Below are the code and all the weights of a small trained network. Each question names an input and a target symbol and asks about switching units off, where a switched-off unit gives its printed mean instead of its output.

import numpy as np


def w(rows, s, z=0):
    codes = np.array(rows[::2]) - 128.0
    scale = np.full(codes.shape[1], s)
    scale[-1] = z or s
    return codes * scale


def norm(h):
    return h / np.sqrt((h * h).mean(-1, keepdims=True) + 1e-5)


def f(y):
    return np.maximum(y, 0)


def softmax(a):
    e = np.exp(a - a.max(-1, keepdims=True))
    return e / e.sum(-1, keepdims=True)


def log_softmax(a):
    a = a - a.max(-1, keepdims=True)
    return a - np.log(np.exp(a).sum(-1, keepdims=True))


def net(x, mask):
    ids = ['ΣΨΩαβγζμξπτφ'.index(c) for c in x.split()]
    T = len(ids)
    res = E[ids] + P[:T]
    u = 0
    for l in range(2):
        q, k, v = (norm(res) @ M[l].T for M in (Q, K, V))
        z = softmax(np.where(np.tri(T) > 0, q @ k.T / 2**0.5, -1e9)) @ v
        res = res + np.where(mask[u], z, O[l][:, -1]) @ O[l][:, :-1]
        u += 1
        y = f(norm(res) @ A[l][:, :-1].T + A[l][:, -1])
        res = res + np.where(mask[u : u + 12], y, B[l][:, -1]) @ B[l][:, :-1]
        u += 12
    return log_softmax(norm(res)[-1] @ U[:, :-1].T + U[:, -1])


Q, K, V, O, A, B = {}, {}, {}, {}, {}, {}
E = w([
[125,68,135],'Σ',
[72,84,196],'Ψ',
[142,206,97],'Ω',
[176,48,84],'α',
[131,181,73],'β',
[138,116,107],'γ',
[128,105,146],'ζ',
[145,188,64],'μ',
[150,247,146],'ξ',
[2,160,201],'π',
[141,156,129],'τ',
[129,101,138],'φ',
],0.028)
P = w([
[249,148,166],'0',
[72,40,71],'1',
[83,169,150],'2',
[91,34,79],'3',
[88,169,154],'4',
[104,26,80],'5',
[79,171,150],'6',
[120,5,87],'7',
[88,168,148],'8',
],0.014)
Q[0] = w([
[60,254,223],'0.h1',
[208,124,247],'0.h1',
],0.0077)
K[0] = w([
[110,199,178],'0.h1',
[255,118,176],'0.h1',
],0.014)
V[0] = w([
[194,190,255],'0.h1',
[100,122,173],'0.h1',
],0.0073)
O[0] = w([
[2,138,130,8],'0.h1',
[145,123,154,109],'0.h1',
],0.0087,0.0017)
A[0] = w([
[121,144,248,98],'0.n1',
[95,115,137,131],'0.n2',
[78,155,96,9],'0.n3',
[154,127,182,84],'0.n4',
[90,107,75,112],'0.n5',
[137,33,112,131],'0.n6',
[139,131,177,159],'0.n7',
[145,109,55,189],'0.n8',
[130,91,135,39],'0.n9',
[120,95,127,251],'0.n10',
[127,105,95,2],'0.n11',
[45,165,98,75],'0.n12',
],0.015,0.0043)
B[0] = w([
[132,114,154,232],'0.n1',
[135,102,150,173],'0.n2',
[175,123,112,163],'0.n3',
[109,98,141,142],'0.n4',
[115,101,104,161],'0.n5',
[146,211,30,245],'0.n6',
[102,100,144,170],'0.n7',
[121,2,87,255],'0.n8',
[77,156,130,146],'0.n9',
[124,96,66,225],'0.n10',
[106,101,154,135],'0.n11',
[219,102,166,237],'0.n12',
],0.0092,0.0056)
Q[1] = w([
[96,254,153],'1.h1',
[182,11,36],'1.h1',
],0.0035)
K[1] = w([
[170,67,34],'1.h1',
[43,254,233],'1.h1',
],0.0063)
V[1] = w([
[223,198,237],'1.h1',
[2,154,100],'1.h1',
],0.0067)
O[1] = w([
[199,127,173,194],'1.h1',
[72,1,164,2],'1.h1',
],0.0068,0.0016)
A[1] = w([
[91,60,70,78],'1.n1',
[9,48,182,69],'1.n2',
[41,142,66,46],'1.n3',
[50,105,45,33],'1.n4',
[87,134,248,122],'1.n5',
[38,194,140,227],'1.n6',
[240,140,144,1],'1.n7',
[156,53,74,119],'1.n8',
[134,74,84,68],'1.n9',
[166,153,117,85],'1.n10',
[137,12,161,139],'1.n11',
[109,122,244,113],'1.n12',
],0.012,0.0051)
B[1] = w([
[105,192,194,206],'1.n1',
[236,55,116,212],'1.n2',
[177,243,207,140],'1.n3',
[84,253,189,168],'1.n4',
[101,193,34,232],'1.n5',
[185,85,183,200],'1.n6',
[42,113,106,151],'1.n7',
[61,131,217,254],'1.n8',
[193,121,226,195],'1.n9',
[109,61,125,150],'1.n10',
[133,62,131,237],'1.n11',
[39,203,2,223],'1.n12',
],0.0085,0.0065)
U = w([
[123,116,191,220],'Σ',
[129,160,179,192],'Ψ',
[100,135,61,48],'Ω',
[214,164,158,211],'α',
[113,128,79,70],'β',
[64,142,142,149],'γ',
[183,169,75,29],'ζ',
[147,166,146,160],'μ',
[72,88,143,155],'ξ',
[104,183,97,163],'π',
[252,105,135,111],'τ',
[187,164,78,3],'φ',
],0.018,0.0055)

Each question gives the input, a string of symbols that net reads in full, and the target symbol t.
The units are the heads (2 rows each of Q, K, V and O) and the neurons (one row each of A and B). Each row of codes is followed by its name. A weight is (code - 128) times the scale printed after its matrix; where a second scale follows, it is the last column's (O, A, B and U).
mask holds one flag per unit, layer by layer, with each layer's heads first. A switched-off unit (its flag False) gives its mean, the last column of its rows in O or B, instead of its output. The means were averaged over made-up inputs and are rounded, as every weight is.
A unit's drop is (log p(t) with every unit on - log p(t) with that unit switched off) / (log p(t) with every unit on - log p(t) with every unit switched off).
unit that matters most: the unit with the biggest drop
top k neurons: the k neurons with the biggest drops, biggest first
top k neurons in layer l: the k neurons of layer l with the biggest drops, biggest first
drop when u is switched off: that unit's drop, to one decimal
input ξ μ ξ ξ τ φ Σ β, target τ: top 2 neurons -> 1.n12, 1.n9
input β ζ π π β μ, target ξ: unit that matters most -> 0.n8
input φ ζ Ω, target α: top 2 neurons -> 1.n12, 1.n6
input ζ Ω μ ζ, target π: top 2 neurons in layer 1 -> 1.n4, 1.n2
input π ξ τ Ω μ μ Σ Ω, target τ: top 3 neurons in layer 1 -> 1.n12, 1.n9, 1.n7
input φ μ τ γ α ζ, target τ: top 3 neurons in layer 1 -> 1.n12, 1.n5, 1.n9
input τ ζ τ τ, target τ: top 2 neurons in layer 0 -> 0.n8, 0.n6
input τ ζ γ φ, target τ: top 2 neurons -> 1.n12, 0.n6
input Ω ξ τ τ, target τ: top 2 neurons -> 1.n12, 0.n8
input τ γ ζ τ τ φ, target τ: top 4 neurons -> 0.n6, 1.n12, 1.n9, 1.n5
input ξ Ω τ γ, target τ: top 4 neurons -> 1.n12, 0.n6, 1.n9, 1.n5
input μ τ τ ζ τ ζ ζ β, target τ: top 2 neurons -> 0.n8, 1.n12
input ζ ζ τ γ, target τ: top 2 neurons -> 1.n12, 0.n8
input ξ φ γ Ω ζ π Ψ Ω, target Σ: unit that matters most -> 1.n8
input τ τ γ ζ, target τ: top 2 neurons -> 0.n6, 1.n12
input τ α β μ, target τ: top 2 neurons in layer 0 -> 0.n8, 0.n6
input α ζ τ τ ζ μ, target τ: drop when 0.h1 is switched off -> 0.7
input γ γ μ α τ π Ω, target α: drop when 1.n9 is switched off -> -0.1
input β π μ Ω γ, target Σ: drop when 0.n6 is switched off -> 0.1
